Here is a tiny trained network, its code and every weight. The questions are about switching its units off for an input and a class, where a switched-off unit gives its printed mean instead of its output.

import numpy as np


def w(rows, s, z=0):
    codes = np.array(rows[::2]) - 128.0
    scale = np.full(codes.shape[1], s)
    scale[-1] = z or s
    return codes * scale


def f(y):
    return y / 2 * (1 + np.tanh(0.7978845608 * (y + 0.044715 * y**3)))


def log_softmax(a):
    a = a - a.max(-1, keepdims=True)
    return a - np.log(np.exp(a).sum(-1, keepdims=True))


def net(x, mask):
    res = np.array(x, float).reshape(1, 4) / 4 @ E
    y = f(res @ A[0][:, :-1].T + A[0][:, -1])
    res = res + np.where(mask, y, B[0][:, -1]) @ B[0][:, :-1]
    return log_softmax(res[-1] @ U[:, :-1].T + U[:, -1])


A, B = {}, {}
E = w([
[150,179,49,130,89,4,170,158,218,141,75],'x0',
[101,56,185,50,219,111,145,237,193,150,95],'x1',
[53,188,227,213,106,32,81,219,84,180,182],'x2',
[28,90,81,178,189,91,68,82,98,85,3],'x3',
],0.0062)
A[0] = w([
[210,96,71,25,137,200,146,45,150,125,88,48],'n1',
[64,201,243,203,110,37,57,194,125,191,152,19],'n2',
[93,110,169,121,173,207,111,113,41,106,186,62],'n3',
[90,72,193,119,142,225,81,108,79,140,158,75],'n4',
[110,69,214,118,173,228,81,130,98,108,160,109],'n5',
[98,107,208,132,188,212,102,85,55,116,202,87],'n6',
[174,123,97,101,160,152,158,108,129,119,104,4],'n7',
[153,191,40,211,48,130,137,30,67,97,163,64],'n8',
[224,60,21,27,155,207,189,28,189,56,63,34],'n9',
[103,55,166,97,237,129,159,208,193,142,106,51],'n10',
[91,53,192,38,181,99,142,197,184,161,80,69],'n11',
[128,208,73,129,98,36,188,136,222,167,77,34],'n12',
[91,118,106,153,168,109,103,114,88,89,71,16],'n13',
[114,57,164,56,226,88,135,191,172,155,121,51],'n14',
[158,194,79,215,38,144,80,19,95,129,157,48],'n15',
[34,110,81,162,193,90,58,93,106,83,34,57],'n16',
[215,187,179,92,92,147,189,180,143,184,254,41],'n17',
[15,87,129,186,185,80,56,108,90,101,26,68],'n18',
[134,121,94,78,128,166,121,98,172,121,118,2],'n19',
[106,70,153,11,195,128,137,218,186,180,99,130],'n20',
[150,185,57,122,103,32,150,185,213,112,85,105],'n21',
[239,139,186,48,67,151,203,161,140,154,246,45],'n22',
[70,196,214,225,107,48,58,193,78,212,180,40],'n23',
[142,147,53,163,99,42,201,150,196,154,93,55],'n24',
[75,65,97,168,176,109,77,78,98,60,30,65],'n25',
[130,72,181,151,163,221,76,117,55,117,168,72],'n26',
],0.0062,0.0061)
B[0] = w([
[91,97,123,119,157,118,143,168,108,121,153,207],'n1',
[100,95,114,109,155,121,148,175,103,112,156,238],'n2',
[150,132,98,107,118,102,113,134,129,137,113,176],'n3',
[159,121,92,100,108,87,106,125,125,140,109,184],'n4',
[142,130,101,108,92,101,113,122,129,136,98,203],'n5',
[153,126,98,93,108,91,106,132,130,139,97,202],'n6',
[156,128,46,138,186,92,141,166,115,132,169,125],'n7',
[166,170,159,165,122,142,115,135,90,104,133,199],'n8',
[82,87,131,102,161,118,154,180,94,102,166,254],'n9',
[163,164,130,162,130,131,128,131,98,106,148,181],'n10',
[159,169,141,156,128,140,121,122,90,110,138,192],'n11',
[164,112,73,94,110,94,98,134,124,150,96,200],'n12',
[150,126,71,149,163,118,139,118,142,152,154,132],'n13',
[168,162,130,154,136,135,126,129,99,112,143,178],'n14',
[169,182,156,175,134,144,120,140,96,101,141,190],'n15',
[138,128,104,144,138,157,153,94,164,165,153,189],'n16',
[128,115,90,147,148,158,136,89,172,172,153,217],'n17',
[119,123,109,153,142,157,142,99,169,166,152,207],'n18',
[152,137,2,146,210,70,155,163,107,126,180,125],'n19',
[152,173,162,166,112,152,116,122,103,105,132,223],'n20',
[145,114,104,96,91,107,88,126,128,141,88,226],'n21',
[108,126,95,164,158,155,150,82,186,176,149,226],'n22',
[91,82,115,103,170,128,170,171,100,96,160,250],'n23',
[153,127,89,92,109,95,104,131,126,145,104,191],'n24',
[126,121,111,144,142,146,143,103,163,164,155,180],'n25',
[152,126,98,103,113,89,112,132,131,138,108,187],'n26',
],0.015,0.0071)
U = w([
[59,76,119,103,168,114,158,181,91,85,159,109],'0',
[124,132,105,168,151,166,148,68,224,194,150,113],'1',
[182,217,151,185,123,140,117,126,79,73,126,114],'2',
[166,118,95,68,92,60,93,125,136,150,59,124],'3',
[16,103,247,102,56,191,125,94,164,92,54,253],'4',
[102,134,165,131,133,101,133,107,168,94,98,84],'5',
],0.014,0.02)

Each question gives the input, the list of numbers given to net, and the class t.
The units are the neurons (one row each of A and B). Each row of codes is followed by its name. A weight is (code - 128) times the scale printed after its matrix; where a second scale follows, it is the last column's (A, B and U).
mask holds one flag per neuron, in row order. A switched-off neuron (its flag False) gives its mean, the last column of its row in B, instead of its output. The means were averaged over made-up inputs and are rounded, as every weight is.
A unit's drop is (log p(t) with every unit on - log p(t) with that unit switched off) / (log p(t) with every unit on - log p(t) with every unit switched off).
The circuit of an input: a set's keep is (log p(t) with only the set's units on - log p(t) with every unit switched off) / (log p(t) with every unit on - log p(t) with every unit switched off). Starting from the 12 units with the biggest drops (on a tie, the unit counted first), units are removed one at a time, each time the one whose removal leaves the highest keep (on an exact tie, the one counted first), for as long as the keep stays at least 0.8.
circuit, biggest first: the units of the circuit, biggest drop first
top k neurons: the k neurons with the biggest drops, biggest first
drop of u: that unit's drop, to one decimal
input [-7,-3,0,6], class 3: circuit, biggest first	n6
input [1,3,5,6], class 1: top 3 neurons	n18; n16; n9
input [0,4,-2,-4], class 1: top 2 neurons	n22; n8
input [3,7,1,-7], class 1: top 2 neurons	n22; n17
input [-6,-6,6,-2], class 0: top 4 neurons	n23; n2; n20; n11
input [-7,7,-4,-5], class 2: top 3 neurons	n20; n10; n11
input [-8,-6,-7,-1], class 3: top 2 neurons	n6; n26
input [4,-3,5,-6], class 1: top 2 neurons	n17; n22
input [6,-6,4,2], class 2: top 2 neurons	n15; n8
input [4,7,0,7], class 1: top 3 neurons	n18; n16; n25
input [-1,-8,-7,-3], class 2: top 2 neurons	n8; n15
input [7,7,-3,0], class 2: top 2 neurons	n20; n11
input [0,-4,-8,-8], class 0: top 2 neurons	n9; n1
input [3,-3,8,-8], class 0: top neuron	n23
input [-1,7,2,3], class 2: drop of n4	0.0
input [-5,-6,5,-6], class 1: drop of n22	1.2
input [-2,-4,-4,-4], class 0: drop of n22	-0.1
